Below is a small trained network, with its code and all its weights. Each question gives an input and a class and asks what happens when units are switched off, that is, made to give their printed mean instead of their output.

import numpy as np


def w(rows, s, z=0):
    codes = np.array(rows[::2]) - 128.0
    scale = np.full(codes.shape[1], s)
    scale[-1] = z or s
    return codes * scale


def norm(h):
    return h / np.sqrt((h * h).mean(-1, keepdims=True) + 1e-5)


def f(y):
    return y / 2 * (1 + np.tanh(0.7978845608 * (y + 0.044715 * y**3)))


def log_softmax(a):
    a = a - a.max(-1, keepdims=True)
    return a - np.log(np.exp(a).sum(-1, keepdims=True))


def net(x, mask):
    res = np.array(x, float).reshape(1, 8) / 4 @ E
    u = 0
    for l in range(2):
        y = f(norm(res) @ A[l][:, :-1].T + A[l][:, -1])
        res = res + np.where(mask[u : u + 12], y, B[l][:, -1]) @ B[l][:, :-1]
        u += 12
    return log_softmax(norm(res)[-1] @ U[:, :-1].T + U[:, -1])


A, B = {}, {}
E = w([
[148,91,137,130,144,118,105,110,148,144],'x0',
[162,168,170,77,155,92,179,179,86,219],'x1',
[125,153,129,133,124,142,152,140,116,108],'x2',
[135,110,65,52,166,165,77,163,95,58],'x3',
[128,121,129,125,131,129,124,124,132,134],'x4',
[165,254,116,108,126,145,43,83,159,128],'x5',
[132,131,130,133,129,131,132,132,124,123],'x6',
[110,149,116,122,116,131,140,137,119,126],'x7',
],0.0099)
A[0] = w([
[22,2,147,135,98,138,186,124,159,40,112],'L0N0',
[91,90,133,131,164,117,104,100,109,111,182],'L0N1',
[129,86,154,125,40,116,134,117,111,119,67],'L0N2',
[151,186,254,164,49,44,179,118,122,209,103],'L0N3',
[80,118,169,213,31,105,146,25,160,95,83],'L0N4',
[89,197,177,127,141,141,100,126,77,161,167],'L0N5',
[116,115,132,109,141,127,145,179,84,167,92],'L0N6',
[167,62,127,85,105,78,226,189,99,168,2],'L0N7',
[164,131,143,81,161,102,109,197,120,126,48],'L0N8',
[78,74,125,230,127,149,228,133,114,209,109],'L0N9',
[118,196,131,155,97,146,77,65,138,132,192],'L0N10',
[132,84,166,141,201,119,77,72,135,170,178],'L0N11',
],0.0071,0.0032)
B[0] = w([
[178,169,50,145,147,75,102,198,65,216,254],'L0N0',
[132,148,115,123,119,124,151,183,118,69,158],'L0N1',
[142,149,156,127,157,40,161,143,52,111,132],'L0N2',
[197,78,123,69,56,169,113,106,189,161,248],'L0N3',
[15,194,172,173,254,91,68,121,120,88,221],'L0N4',
[192,126,209,201,143,74,129,132,134,152,170],'L0N5',
[79,36,131,150,208,95,125,65,198,66,160],'L0N6',
[52,98,151,92,129,151,124,65,136,74,199],'L0N7',
[60,194,111,127,180,124,108,106,80,90,151],'L0N8',
[166,144,124,170,151,93,112,60,40,142,223],'L0N9',
[76,124,176,139,140,175,141,161,221,127,214],'L0N10',
[109,186,152,172,117,170,187,164,100,116,158],'L0N11',
],0.0072,0.0069)
A[1] = w([
[80,122,155,138,132,195,96,102,197,71,59],'L1N0',
[138,185,84,161,154,102,96,114,119,176,243],'L1N1',
[89,110,149,250,120,106,147,91,152,137,227],'L1N2',
[115,152,142,117,98,140,171,161,142,180,231],'L1N3',
[87,78,121,92,182,128,174,182,118,108,96],'L1N4',
[180,121,57,121,93,112,144,163,136,162,93],'L1N5',
[101,53,98,101,119,104,153,174,87,99,94],'L1N6',
[153,155,106,88,99,171,125,136,169,73,56],'L1N7',
[173,62,103,104,73,150,119,157,128,109,111],'L1N8',
[136,71,104,153,112,150,209,94,103,165,2],'L1N9',
[119,134,49,168,92,160,79,157,127,79,73],'L1N10',
[176,175,133,53,162,147,79,117,140,127,172],'L1N11',
],0.011,0.0022)
B[1] = w([
[122,153,107,93,11,91,97,97,159,100,242],'L1N0',
[152,80,97,128,175,202,229,184,89,118,241],'L1N1',
[19,175,115,55,142,139,212,217,74,83,255],'L1N2',
[176,55,114,111,156,148,92,104,157,145,156],'L1N3',
[80,95,152,161,179,218,93,3,226,69,216],'L1N4',
[173,186,130,190,70,195,103,217,156,97,165],'L1N5',
[212,172,188,177,116,251,112,143,233,177,240],'L1N6',
[116,37,117,90,122,22,72,56,112,144,183],'L1N7',
[75,238,97,139,60,101,172,195,88,133,160],'L1N8',
[97,144,100,45,2,28,62,45,63,89,177],'L1N9',
[225,105,159,164,77,125,92,113,122,190,235],'L1N10',
[97,116,100,166,189,67,198,209,64,111,236],'L1N11',
],0.0074,0.0065)
U = w([
[90,136,79,144,229,99,202,205,8,124,252],'0',
[6,216,146,135,61,138,137,165,214,95,76],'1',
[234,106,65,218,80,229,64,180,119,140,84],'2',
[170,114,51,91,45,35,14,124,125,78,82],'3',
[114,69,158,58,50,88,168,7,52,165,94],'4',
[251,139,179,96,128,118,172,165,223,225,73],'5',
[113,64,140,125,204,210,107,38,196,89,172],'6',
],0.013,0.003)

Each question gives the input, the list of numbers given to net, and the class t.
The units are the neurons (one row each of A and B). Each row of codes is followed by its name. A weight is (code - 128) times the scale printed after its matrix; where a second scale follows, it is the last column's (A, B and U).
mask holds one flag per neuron, layer by layer. A switched-off neuron (its flag False) gives its mean, the last column of its row in B, instead of its output. The means were averaged over made-up inputs and are rounded, as every weight is.
A unit's drop is (log p(t) with every unit on - log p(t) with that unit switched off) / (log p(t) with every unit on - log p(t) with every unit switched off).
The circuit of an input: a set's keep is (log p(t) with only the set's units on - log p(t) with every unit switched off) / (log p(t) with every unit on - log p(t) with every unit switched off). Starting from the 12 units with the biggest drops (on a tie, the unit counted first), units are removed one at a time, each time the one whose removal leaves the highest keep (on an exact tie, the one counted first), for as long as the keep stays at least 0.8.
units of the circuit, in order: the units of the circuit, biggest drop first
most important unit: the unit with the biggest drop
top k neurons: the k neurons with the biggest drops, biggest first
top k neurons in layer l: the k neurons of layer l with the biggest drops, biggest first
drop when u is switched off: that unit's drop, to one decimal
input [4,2,-6,-3,3,-5,1,-8], class 4: units of the circuit, in order -> (L1N9)
input [5,0,3,6,1,-4,-3,1], class 2: top 2 neurons -> (L0N0, L0N4)
input [8,5,-6,4,-5,0,-5,0], class 6: units of the circuit, in order -> (L1N4, L0N0)
input [-5,2,5,0,5,-3,6,8], class 4: units of the circuit, in order -> (L1N9, L0N4)
input [1,-4,5,0,4,1,-2,-7], class 1: top 3 neurons in layer 0 -> (L0N9, L0N4, L0N10)
input [3,-8,5,0,7,-1,7,7], class 0: units of the circuit, in order -> (L0N0, L0N4)
input [5,1,2,-8,-5,-6,1,-4], class 4: top 2 neurons -> (L0N3, L1N9)
input [2,-5,-5,0,-6,6,-8,-3], class 1: top 2 neurons -> (L0N10, L0N3)
input [2,1,0,0,-6,-7,8,-7], class 4: top 2 neurons in layer 0 -> (L0N9, L0N7)
input [0,2,-8,2,-5,-8,0,-3], class 6: top 2 neurons in layer 1 -> (L1N4, L1N6)
input [5,1,-8,3,-7,-7,0,1], class 6: top 2 neurons in layer 0 -> (L0N7, L0N3)
input [-8,-1,6,6,-3,8,-4,8], class 3: top 2 neurons -> (L0N0, L1N7)
input [-4,8,-8,0,1,-4,-2,7], class 4: top 4 neurons -> (L1N9, L0N4, L0N9, L0N3)
input [2,2,-2,5,-4,6,2,-4], class 0: units of the circuit, in order -> (L1N11)
input [-2,-3,-4,-8,-2,0,-3,1], class 0: top 2 neurons in layer 0 -> (L0N9, L0N4)
input [-8,0,8,4,5,-8,-6,5], class 2: top 2 neurons in layer 0 -> (L0N0, L0N4)
input [-3,2,-7,1,-3,-8,7,0], class 6: top 4 neurons -> (L1N4, L0N7, L1N6, L0N6)
input [-4,7,-7,-1,-5,1,8,8], class 5: top 2 neurons in layer 0 -> (L0N3, L0N5)
input [2,-2,4,-8,7,-8,6,1], class 0: top 2 neurons -> (L0N4, L1N2)
input [1,-8,5,7,8,1,1,1], class 3: units of the circuit, in order -> (L1N0)
input [6,-3,4,1,-8,5,8,4], class 3: top 2 neurons -> (L1N7, L0N4)
input [-4,-1,-7,1,4,3,-6,2], class 3: top 3 neurons -> (L0N0, L0N4, L1N7)
input [0,0,-3,7,2,-4,-5,-7], class 2: top 2 neurons -> (L0N4, L0N0)
input [6,-1,-3,7,0,-5,-4,0], class 2: top 2 neurons -> (L0N0, L0N4)
input [-1,-1,-8,8,1,-8,8,-6], class 2: top 2 neurons in layer 0 -> (L0N0, L0N4)
input [-5,-1,8,8,8,-8,8,7], class 2: top 2 neurons in layer 0 -> (L0N0, L0N4)
input [3,3,3,-8,-8,-3,7,-1], class 4: most important unit -> L0N3
input [5,-8,-2,-7,8,2,0,1], class 1: drop when L0N10 is switched off -> 0.1
input [-7,3,-2,-8,-7,-3,-2,6], class 4: drop when L0N3 is switched off -> 0.9
